Below are the code and all the weights of a small trained network. Each question names an input and a target symbol and asks about switching units off, where a switched-off unit gives its printed mean instead of its output.

import numpy as np


def w(rows, s, z=0):
    codes = np.array(rows[::2]) - 128.0
    scale = np.full(codes.shape[1], s)
    scale[-1] = z or s
    return codes * scale


def f(y):
    return y / 2 * (1 + np.tanh(0.7978845608 * (y + 0.044715 * y**3)))


def softmax(a):
    e = np.exp(a - a.max(-1, keepdims=True))
    return e / e.sum(-1, keepdims=True)


def log_softmax(a):
    a = a - a.max(-1, keepdims=True)
    return a - np.log(np.exp(a).sum(-1, keepdims=True))


def net(x, mask):
    ids = ['βδηθλμξπσφψω'.index(c) for c in x.split()]
    T = len(ids)
    res = E[ids] + P[:T]
    r = res
    for j in range(3):
        rows = slice(4 * j, 4 * j + 4)
        q, k, v = (r @ M[0][rows].T for M in (Q, K, V))
        z = softmax(np.where(np.tri(T) > 0, q @ k.T / 4**0.5, -1e9)) @ v
        o = O[0][rows]
        res = res + np.where(mask[j], z, o[:, -1]) @ o[:, :-1]
    y = f(res @ A[0][:, :-1].T + A[0][:, -1])
    res = res + np.where(mask[3:19], y, B[0][:, -1]) @ B[0][:, :-1]
    return log_softmax(res[-1] @ U[:, :-1].T + U[:, -1])


Q, K, V, O, A, B = {}, {}, {}, {}, {}, {}
E = w([
[97,100,133,162,63,154],'β',
[94,163,117,152,85,167],'δ',
[99,144,134,162,133,146],'η',
[101,94,115,123,91,201],'θ',
[147,149,106,192,74,149],'λ',
[77,39,143,134,126,170],'μ',
[156,200,94,188,140,159],'ξ',
[156,95,99,165,127,187],'π',
[151,153,78,134,174,222],'σ',
[95,194,111,140,221,174],'φ',
[115,29,165,192,167,115],'ψ',
[92,34,141,120,255,191],'ω',
],0.016)
P = w([
[137,109,118,61,100,63],'0',
[108,95,60,123,118,86],'1',
[93,97,47,162,137,118],'2',
[82,105,91,186,135,165],'3',
[96,113,155,180,121,194],'4',
[129,136,197,173,123,191],'5',
[188,153,249,153,139,183],'6',
],0.018)
Q[0] = w([
[115,133,191,164,115,213],'head 1',
[55,85,27,183,142,125],'head 1',
[116,119,72,103,116,112],'head 1',
[176,111,217,86,121,117],'head 1',
[132,129,96,84,155,112],'head 2',
[51,100,5,151,161,89],'head 2',
[182,122,117,71,104,71],'head 2',
[135,162,184,88,157,126],'head 2',
[152,107,178,205,154,197],'head 3',
[206,166,246,67,128,102],'head 3',
[156,140,208,137,101,204],'head 3',
[132,91,125,106,174,157],'head 3',
],0.016)
K[0] = w([
[58,98,60,231,130,166],'head 1',
[128,111,7,42,116,15],'head 1',
[187,99,154,25,115,78],'head 1',
[126,129,179,155,115,196],'head 1',
[182,161,148,113,114,110],'head 2',
[153,103,72,12,110,3],'head 2',
[181,141,223,69,131,144],'head 2',
[100,108,202,155,81,164],'head 2',
[135,83,141,230,199,172],'head 3',
[90,147,185,136,69,182],'head 3',
[133,143,135,169,147,171],'head 3',
[92,130,186,142,163,127],'head 3',
],0.015)
V[0] = w([
[254,212,143,186,219,144],'head 1',
[170,210,99,92,118,180],'head 1',
[151,60,148,151,168,85],'head 1',
[56,169,154,95,126,49],'head 1',
[111,133,147,77,239,183],'head 2',
[145,218,158,167,43,70],'head 2',
[116,29,91,123,31,157],'head 2',
[218,76,146,178,146,159],'head 2',
[108,40,178,90,251,153],'head 3',
[140,78,179,219,143,59],'head 3',
[241,72,75,121,129,184],'head 3',
[92,99,73,17,104,181],'head 3',
],0.0098)
O[0] = w([
[78,88,76,155,92,138,21],'head 1',
[137,95,127,155,148,200,96],'head 1',
[55,140,102,82,114,45,126],'head 1',
[92,182,191,155,115,123,59],'head 1',
[72,109,123,133,227,124,104],'head 2',
[115,130,140,147,69,116,42],'head 2',
[186,62,141,85,118,105,254],'head 2',
[108,77,67,88,115,125,143],'head 2',
[125,127,134,194,160,64,214],'head 3',
[69,138,118,138,11,50,149],'head 3',
[167,59,82,156,135,112,215],'head 3',
[183,81,162,138,185,139,149],'head 3',
],0.012,0.0083)
A[0] = w([
[138,123,126,123,180,86,122],'neuron 1',
[101,149,82,158,81,203,83],'neuron 2',
[139,116,12,169,182,254,174],'neuron 3',
[137,162,163,233,110,142,132],'neuron 4',
[95,164,140,103,149,53,50],'neuron 5',
[182,112,192,32,113,65,199],'neuron 6',
[158,130,133,102,225,213,42],'neuron 7',
[130,163,102,85,69,129,98],'neuron 8',
[114,120,118,146,186,127,2],'neuron 9',
[179,189,77,133,135,120,210],'neuron 10',
[111,67,168,55,82,161,99],'neuron 11',
[85,130,127,147,52,87,112],'neuron 12',
[153,80,84,200,141,152,107],'neuron 13',
[164,212,156,207,139,166,116],'neuron 14',
[64,187,142,118,134,167,73],'neuron 15',
[115,56,126,191,141,65,49],'neuron 16',
],0.0085,0.008)
B[0] = w([
[123,124,113,146,112,160,172],'neuron 1',
[166,196,26,22,183,71,139],'neuron 2',
[82,120,158,108,137,121,251],'neuron 3',
[122,164,143,80,119,149,156],'neuron 4',
[170,128,131,146,64,231,146],'neuron 5',
[73,123,105,231,149,134,230],'neuron 6',
[85,165,96,216,28,154,190],'neuron 7',
[181,204,79,173,143,179,136],'neuron 8',
[254,160,161,94,63,94,144],'neuron 9',
[48,44,120,139,128,134,168],'neuron 10',
[195,209,111,216,138,72,153],'neuron 11',
[89,71,134,100,148,233,155],'neuron 12',
[173,139,156,59,137,126,218],'neuron 13',
[140,79,189,98,145,144,155],'neuron 14',
[200,68,28,121,102,97,131],'neuron 15',
[161,249,55,92,123,190,190],'neuron 16',
],0.0062,0.017)
U = w([
[158,104,141,203,80,121,51],'β',
[182,114,190,133,76,198,99],'δ',
[117,115,177,108,106,115,185],'η',
[145,91,106,212,112,189,253],'θ',
[210,110,84,167,47,211,1],'λ',
[94,63,161,200,147,83,106],'μ',
[154,123,107,88,98,207,136],'ξ',
[168,2,109,114,92,118,147],'π',
[142,66,87,170,123,247,107],'σ',
[62,104,152,159,186,205,137],'φ',
[80,104,81,202,71,149,98],'ψ',
[167,158,83,164,155,152,70],'ω',
],0.0062,0.0078)

Each question gives the input, a string of symbols that net reads in full, and the target symbol t.
The units are the heads (4 rows each of Q, K, V and O) and the neurons (one row each of A and B). Each row of codes is followed by its name. A weight is (code - 128) times the scale printed after its matrix; where a second scale follows, it is the last column's (O, A, B and U).
mask holds one flag per unit, heads first, then neurons. A switched-off unit (its flag False) gives its mean, the last column of its rows in O or B, instead of its output. The means were averaged over made-up inputs and are rounded, as every weight is.
A unit's drop is (log p(t) with every unit on - log p(t) with that unit switched off) / (log p(t) with every unit on - log p(t) with every unit switched off).
The circuit of an input: a set's keep is (log p(t) with only the set's units on - log p(t) with every unit switched off) / (log p(t) with every unit on - log p(t) with every unit switched off). Starting from the 12 units with the biggest drops (on a tie, the unit counted first), units are removed one at a time, each time the one whose removal leaves the highest keep (on an exact tie, the one counted first), for as long as the keep stays at least 0.8.
units of the circuit, in order: the units of the circuit, biggest drop first
most important unit: the unit with the biggest drop
top k neurons: the k neurons with the biggest drops, biggest first
heads that matter: for each layer, one digit per head in row order, 1 if its drop is at least 0.15 and else 0, layers parted by /
input θ ω θ θ φ π φ, target φ: most important unit -> head 2
input φ μ ψ ψ μ, target ψ: heads that matter -> 101
input φ μ φ π λ, target φ: heads that matter -> 010
input ψ π φ, target ψ: units of the circuit, in order -> (head 1; head 3; neuron 5)
input θ π λ β ω θ π, target ω: top 2 neurons -> (neuron 16; neuron 9)
input ω μ λ, target ω: heads that matter -> 011
input π σ η μ ω ξ ψ, target ω: units of the circuit, in order -> (neuron 16; head 3; head 2; neuron 9)
input φ φ ψ δ, target ψ: heads that matter -> 001
input η δ δ ψ σ δ π, target σ: heads that matter -> 110
input θ δ ξ φ π μ β, target π: units of the circuit, in order -> (head 1; head 2)
input π φ δ π, target φ: units of the circuit, in order -> (head 2; neuron 3)
input λ θ μ ω ξ, target ω: units of the circuit, in order -> (head 3; neuron 16; head 2)
input π π η ω π β, target ω: units of the circuit, in order -> (head 3; neuron 16; head 2; neuron 9)
input θ σ ψ ξ π, target ψ: units of the circuit, in order -> (head 3)
input μ π θ μ π η δ, target π: units of the circuit, in order -> (head 1; head 2; neuron 16)
input η φ ξ δ ψ θ λ, target ψ: units of the circuit, in order -> (head 3; head 1)
input π λ ω, target ω: units of the circuit, in order -> (neuron 16; head 3)
input μ δ δ, target μ: heads that matter -> 100
input μ δ β π δ θ, target π: heads that matter -> 100
input ψ ψ ψ θ, target ψ: top 2 neurons -> (neuron 6; neuron 13)
